Below is a small trained network, with its code and all its weights. Each question gives an input and a class and asks what happens when units are switched off, that is, made to give their printed mean instead of their output.

import numpy as np


def w(rows, s, z=0):
    codes = np.array(rows[::2]) - 128.0
    scale = np.full(codes.shape[1], s)
    scale[-1] = z or s
    return codes * scale


def f(y):
    return np.maximum(y, 0)


def log_softmax(a):
    a = a - a.max(-1, keepdims=True)
    return a - np.log(np.exp(a).sum(-1, keepdims=True))


def net(x, mask):
    res = np.array(x, float).reshape(1, 6) / 4 @ E
    y = f(res @ A[0][:, :-1].T + A[0][:, -1])
    res = res + np.where(mask, y, B[0][:, -1]) @ B[0][:, :-1]
    return log_softmax(res[-1] @ U[:, :-1].T + U[:, -1])


A, B = {}, {}
E = w([
[146,164,43,114,127],'x0',
[128,127,127,128,128],'x1',
[10,137,113,146,105],'x2',
[117,90,125,49,84],'x3',
[97,122,129,93,203],'x4',
[128,52,93,163,139],'x5',
],0.011)
A[0] = w([
[189,214,189,72,138,41],'N0',
[71,137,118,135,117,14],'N1',
[217,128,141,161,45,48],'N2',
[176,152,58,107,136,114],'N3',
[144,92,129,72,103,70],'N4',
[190,19,91,159,160,2],'N5',
[193,151,143,181,179,104],'N6',
[130,120,131,113,122,124],'N7',
[195,152,62,104,145,81],'N8',
[184,72,251,131,144,51],'N9',
[185,83,137,52,112,95],'N10',
[137,110,126,80,101,36],'N11',
[168,113,142,73,230,96],'N12',
[154,154,135,185,166,20],'N13',
[170,133,108,108,140,27],'N14',
[123,126,129,91,193,51],'N15',
],0.023,0.0037)
B[0] = w([
[158,207,127,82,58,229],'N0',
[155,89,116,67,127,184],'N1',
[154,47,118,192,72,233],'N2',
[43,130,139,135,141,216],'N3',
[146,160,142,175,183,188],'N4',
[157,217,137,80,51,243],'N5',
[192,123,129,112,222,219],'N6',
[128,136,136,140,139,144],'N7',
[45,110,127,99,142,223],'N8',
[4,114,121,105,145,248],'N9',
[198,115,126,96,210,227],'N10',
[134,163,131,167,170,171],'N11',
[164,43,115,171,77,233],'N12',
[150,159,142,157,186,184],'N13',
[109,106,117,86,137,171],'N14',
[125,118,127,203,102,180],'N15',
],0.042,0.014)
U = w([
[178,69,108,94,141,248],'0',
[2,129,140,147,138,76],'1',
[218,178,159,205,230,82],'2',
[185,229,146,114,13,119],'3',
[187,28,103,249,43,80],'4',
],0.0059,0.011)

Each question gives the input, the list of numbers given to net, and the class t.
The units are the neurons (one row each of A and B). Each row of codes is followed by its name. A weight is (code - 128) times the scale printed after its matrix; where a second scale follows, it is the last column's (A, B and U).
mask holds one flag per neuron, in row order. A switched-off neuron (its flag False) gives its mean, the last column of its row in B, instead of its output. The means were averaged over made-up inputs and are rounded, as every weight is.
A unit's drop is (log p(t) with every unit on - log p(t) with that unit switched off) / (log p(t) with every unit on - log p(t) with every unit switched off).
The circuit of an input: a set's keep is (log p(t) with only the set's units on - log p(t) with every unit switched off) / (log p(t) with every unit on - log p(t) with every unit switched off). Starting from the 12 units with the biggest drops (on a tie, the unit counted first), units are removed one at a time, each time the one whose removal leaves the highest keep (on an exact tie, the one counted first), for as long as the keep stays at least 0.8.
circuit, biggest first: the units of the circuit, biggest drop first
top k neurons: the k neurons with the biggest drops, biggest first
drop when u is switched off: that unit's drop, to one decimal
input [-5,8,1,6,-3,8], class 3: circuit, biggest first	N5
input [2,-2,-6,-5,-2,7], class 3: top 3 neurons	N5; N10; N1
input [-1,-1,-1,-1,-4,2], class 4: top 2 neurons	N0; N2
input [2,-5,5,7,0,-8], class 3: top 4 neurons	N6; N0; N10; N13
input [-1,-5,6,-5,-7,-3], class 4: circuit, biggest first	N5; N9
input [2,1,-3,-7,-6,-5], class 2: top 4 neurons	N6; N13; N12; N5
input [6,-8,2,1,-7,-8], class 3: top 2 neurons	N0; N9
input [6,-5,7,-6,-3,-8], class 3: top 4 neurons	N9; N10; N6; N8
input [-1,6,1,-3,-8,-8], class 3: top 3 neurons	N0; N12; N15
input [-3,2,-6,-4,-1,-7], class 3: top 3 neurons	N0; N1; N10
input [-1,-3,1,8,8,3], class 2: top 2 neurons	N2; N10
input [-7,6,7,-6,-7,3], class 0: top 2 neurons	N12; N5
input [6,-4,-5,0,-1,-4], class 1: top 4 neurons	N3; N8; N1; N5
input [-5,-8,4,-8,-8,1], class 2: top 4 neurons	N12; N13; N6; N15
input [4,4,5,-8,0,7], class 2: circuit, biggest first	N13
input [-8,5,0,1,-7,-2], class 1: top 2 neurons	N9; N12
input [-1,-4,-3,5,7,5], class 4: drop when N0 is switched off	0.1
input [6,7,-6,2,7,5], class 4: drop when N10 is switched off	-0.5
input [2,-7,2,-5,-6,5], class 4: drop when N11 is switched off	0.4
input [-8,8,-3,4,4,-5], class 1: circuit, biggest first	N9
